[[134 125 128 128 120 134 132 123 130 126 132 122 127]
 [130 121 135 134 108 124 142 133 125 121 128 118 121]
 [136 133 149 135 122 119 145 139 126 129 130 111 130]
 [120 134 143 144 116 119 156 146 106 138 112 114 137]
 [127 117 133 136 104 125 141 133 125 120 124 118 116]
 [126 126 136 137 114 126 144 135 119 129 121 117 127]
 [133 127 131 122 134 117 119 131 138 117 140 134 120]]
:
[[134 125 128 128 120 134 132 123 130 126 132 122 127]
 [136 133 149 135 122 119 145 139 126 129 130 111 130]
 [127 117 133 136 104 125 141 133 125 120 124 118 116]
 [133 127 131 122 134 117 119 131 138 117 140 134 120]]

[[133 130]
 [119 122]
 [130 115]
 [124 138]
 [107 131]
 [128 116]
 [125 142]
 [103 130]
 [128 120]
 [125 150]
 [106 134]
 [124 119]]
:
[[133 130]
 [130 115]
 [107 131]
 [125 142]
 [128 120]
 [106 134]]

[[135 130 125 101]
 [134 135 119 103]
 [121 123 138 144]]
:
[[135 130 125 101]
 [121 123 138 144]]

[[151 128 129 127 146 127 127 148 143 127 127 120]
 [127 127 125 128 127 128 129 127 127 129 129 128]
 [129 128 126 129 129 126 128 129 129 128 129 126]
 [130 128 128 113 130 119 113 130 129 114 112 132]
 [124 128 128 145 125 139 146 124 125 146 148 126]
 [140 128 127 126 139 126 126 140 137 127 126 124]
 [132 128 129 113 132 118 112 132 131 112 111 131]
 [143 128 128 124 140 125 124 141 141 124 124 123]]
:
[[151 128 129 127 146 127 127 148 143 127 127 120]
 [129 128 126 129 129 126 128 129 129 128 129 126]
 [124 128 128 145 125 139 146 124 125 146 148 126]
 [132 128 129 113 132 118 112 132 131 112 111 131]]

[[128 130 127]
 [130 120 130]
 [127 134 130]
 [127 127 130]
 [130 147 126]
 [126 100 131]
 [130 125 126]
 [131 136 128]
 [129 133 124]]
:
[[128 130 127]
 [127 134 130]
 [130 147 126]
 [130 125 126]
 [129 133 124]]

[[145 147 128 126 105 145 114 103 146 142 104 103]
 [131 132 128 129 128 133 129 128 133 129 128 128]
 [138 143 128 131 117 140 126 114 140 137 115 115]
 [133 134 128 127 117 133 125 115 134 132 116 116]
 [123 122 127 131 132 122 132 125 122 124 125 127]
 [124 122 129 125 134 125 125 141 125 125 140 139]
 [135 138 128 131 139 138 135 143 138 132 141 141]
 [113 111 128 129 126 114 128 122 113 115 123 123]]
:
[[145 147 128 126 105 145 114 103 146 142 104 103]
 [138 143 128 131 117 140 126 114 140 137 115 115]
 [123 122 127 131 132 122 132 125 122 124 125 127]
 [135 138 128 131 139 138 135 143 138 132 141 141]]

[[128 101]
 [127 134]]
:
[[128 101]]

[[116 130 125]
 [116 141 135]
 [100 145 134]
 [119 133 132]
 [118 138 133]
 [118 133 128]
 [126 126 124]
 [141 122 128]
 [131 136 139]
 [123 119 115]
 [115 143 139]]
:
[[116 130 125]
 [100 145 134]
 [118 138 133]
 [126 126 124]
 [131 136 139]
 [115 143 139]]

[[137 124 129 125]
 [126 127 140 102]
 [154 134 134 121]
 [126 117 127 125]]
:
[[137 124 129 125]
 [154 134 134 121]]
---
[[126 152 130]
 [133 151 130]
 [140 151 128]]
:
[[133 151 130]
 [140 151 128]]

[[139 128 158]
 [125 118 137]
 [131 118 132]
 [121 120 131]]
:
[[125 118 137]
 [131 118 132]]

[[144 155 113 115 155]
 [114 111 154 149 112]
 [128 129  99 103 129]]
:
[[114 111 154]
 [128 129  99]]

[[128 127 129]
 [104 130 127]
 [157 129 129]
 [126 118 130]
 [100 133 127]]
:
[[104 130 127]
 [157 129 129]]

[[108 115 113]
 [150 115 113]
 [152 122 121]
 [148 130 129]]
:
[[150 115 113]
 [152 122 121]]

[[119 135 113 144]
 [135 131 111 157]
 [136 127 135 134]
 [132 131 129 139]]
:
[[135 131 111]
 [136 127 135]]
---
[[123 146 103 134  99]
 [138 121 122 150 122]
 [130 127 129 137 128]
 [129 127 129 130 128]
 [128 130 128 128 131]
 [137 122 122 145 122]
 [117 142 135 116 125]
 [127 130 129 129 128]
 [106 140 131 101 139]
 [133 125 127 137 126]
 [123 133 130 121 126]
 [117 132 136 100 153]]
:
[[138 121 122 150 122]
 [129 127 129 130 128]
 [137 122 122 145 122]
 [127 130 129 129 128]
 [133 125 127 137 126]
 [117 132 136 100 153]]

[[124 127 135 122]
 [130 126 121 135]
 [126 130 111 102]
 [124 127 134 122]
 [125 127 135 122]
 [124 127 134 121]
 [125 129 110 103]
 [126 130 111 102]
 [131 127 122 137]]
:
[[130 126 121 135]
 [124 127 134 122]
 [124 127 134 121]
 [126 130 111 102]]

[[131 131 133 132]
 [132 130 137 130]
 [131 130 132 132]
 [130 130 131 130]
 [144 131 153 139]
 [131 132 130 130]
 [135 131 132 133]
 [129 131 130 131]
 [129 130 131 129]]
:
[[132 130 137 130]
 [130 130 131 130]
 [131 132 130 130]
 [129 131 130 131]]

[[125 133 122 116 107 139 124]
 [134 132 121 119 136 141 134]
 [137 137 136 134 136 111 119]
 [139 134 135 123 139 110 122]
 [136 125 132 121 150 116 133]
 [130 139 121 130 118 145 126]
 [125 114 136 131 143 112 133]
 [137 134 131 122 139 118 125]
 [131 124 131 130 144 122 133]
 [132 135 122 135 132 144 131]]
:
[[134 132 121 119 136 141 134]
 [139 134 135 123 139 110 122]
 [130 139 121 130 118 145 126]
 [137 134 131 122 139 118 125]
 [132 135 122 135 132 144 131]]

[[128 123 128 128 128 127 128 126 127 124 129 128]
 [128 124 128 128 128 128 128 128 127 125 128 128]
 [128 121 128 127 128 133 130 141 128 121 127 128]
 [127 138 128 128 128 124 127 119 129 137 129 128]
 [126 133 127 128 128 120 129 110 128 133 127 128]
 [128 124 128 127 128 141 130 154 129 124 126 128]
 [128 127 128 128 128 124 128 121 128 127 129 128]]
:
[[128 124 128 128 128 128 128 128 127 125 128 128]
 [127 138 128 128 128 124 127 119 129 137 129 128]
 [128 124 128 127 128 141 130 154 129 124 126 128]]

[[146 148 128 127 129 145 128 131 147 143 131]
 [132 131 128 127 101 132 109 101 132 130 102]
 [119 118 128 128 106 121 113 106 120 120 107]
 [123 122 128 128 106 124 113 106 123 123 107]
 [104 102 128 128 129 107 129 130 105 108 130]
 [105 102 128 128 141 108 137 143 105 109 143]
 [145 146 128 127 105 144 111 105 146 141 106]
 [144 145 128 127 133 143 131 135 144 141 135]]
:
[[132 131 128 127 101 132 109 101 132 130 102]
 [123 122 128 128 106 124 113 106 123 123 107]
 [105 102 128 128 141 108 137 143 105 109 143]
 [144 145 128 127 133 143 131 135 144 141 135]]

[[130 142 149 138 139 134 121 125 141]
 [129 131 126 120 128 129 135 121 120]
 [118 119 115 135 122 120 120 142 145]
 [129 129 125 120 128 128 131 125 120]]
:
[[129 131 126 120 128 129 135 121 120]
 [129 129 125 120 128 128 131 125 120]]
